Below is a small trained network, with its code and all its weights. Each question gives an input and a class and asks what happens when units are switched off, that is, made to give their printed mean instead of their output.

import numpy as np


def w(rows, s, z=0):
    codes = np.array(rows[::2]) - 128.0
    scale = np.full(codes.shape[1], s)
    scale[-1] = z or s
    return codes * scale


def f(y):
    return np.maximum(y, 0)


def log_softmax(a):
    a = a - a.max(-1, keepdims=True)
    return a - np.log(np.exp(a).sum(-1, keepdims=True))


def net(x, mask):
    res = np.array(x, float).reshape(1, 2) / 4 @ E
    y = f(res @ A[0][:, :-1].T + A[0][:, -1])
    res = res + np.where(mask, y, B[0][:, -1]) @ B[0][:, :-1]
    return log_softmax(res[-1] @ U[:, :-1].T + U[:, -1])


A, B = {}, {}
E = w([
[96,159,28,130,73,84,38,192],'x0',
[63,171,214,10,116,43,112,91],'x1',
],0.014)
A[0] = w([
[153,77,115,95,141,129,225,84,153],'n0',
[125,148,138,72,133,166,98,179,254],'n1',
[105,159,62,110,105,62,86,189,92],'n2',
[106,127,109,54,129,46,126,41,83],'n3',
[104,127,171,105,126,70,115,150,104],'n4',
[66,204,134,81,150,13,102,70,100],'n5',
[136,128,254,138,212,166,182,36,74],'n6',
[51,136,100,139,95,108,30,152,80],'n7',
[99,100,152,25,109,112,120,86,93],'n8',
[75,173,122,76,148,114,122,112,130],'n9',
[125,206,84,132,66,103,97,173,93],'n10',
[158,154,107,189,127,165,119,95,101],'n11',
[128,140,86,127,126,51,112,199,163],'n12',
[144,95,72,237,137,182,126,152,76],'n13',
],0.0096,0.015)
B[0] = w([
[128,99,138,147,167,57,115,104,198],'n0',
[65,8,62,36,114,120,193,11,247],'n1',
[160,166,170,179,167,91,77,144,205],'n2',
[184,151,131,74,94,116,139,205,196],'n3',
[128,141,149,88,111,147,156,165,175],'n4',
[172,98,149,104,113,184,164,171,236],'n5',
[155,202,154,168,160,88,65,139,239],'n6',
[131,179,161,197,163,102,89,176,194],'n7',
[154,155,139,119,105,171,172,197,199],'n8',
[142,108,123,159,85,160,147,133,189],'n9',
[142,106,164,213,152,130,105,148,192],'n10',
[151,130,163,109,102,147,146,160,170],'n11',
[91,107,173,163,149,54,131,87,212],'n12',
[176,130,121,118,82,215,141,183,226],'n13',
],0.012,0.016)
U = w([
[154,140,86,99,10,255,208,253,53],'0',
[94,174,166,162,229,48,40,169,49],'1',
[20,70,22,70,73,112,222,16,254],'2',
],0.0098,0.0078)

Each question gives the input, the list of numbers given to net, and the class t.
The units are the neurons (one row each of A and B). Each row of codes is followed by its name. A weight is (code - 128) times the scale printed after its matrix; where a second scale follows, it is the last column's (A, B and U).
mask holds one flag per neuron, in row order. A switched-off neuron (its flag False) gives its mean, the last column of its row in B, instead of its output. The means were averaged over made-up inputs and are rounded, as every weight is.
A unit's drop is (log p(t) with every unit on - log p(t) with that unit switched off) / (log p(t) with every unit on - log p(t) with every unit switched off).
unit that matters most: the unit with the biggest drop
top k neurons: the k neurons with the biggest drops, biggest first
drop of u: that unit's drop, to one decimal
input [-3,3], class 2: unit that matters most => n13
input [3,-3], class 2: top 4 neurons => (n6 n5 n8 n3)
input [6,6], class 0: top 2 neurons => (n5 n6)
input [-4,0], class 1: top 2 neurons => (n6 n1)
input [4,2], class 1: top 2 neurons => (n2 n7)
input [-6,7], class 0: top 2 neurons => (n8 n5)
input [1,-3], class 2: top 3 neurons => (n5 n8 n3)
input [8,-6], class 1: top 2 neurons => (n2 n12)
input [5,2], class 1: top 2 neurons => (n2 n7)
input [-7,1], class 1: drop of n6 => 0.3
input [-7,2], class 1: drop of n6 => 0.7
input [1,8], class 0: drop of n4 => 0.0
input [-3,-3], class 2: drop of n5 => 0.3
input [3,-1], class 2: unit that matters most => n6
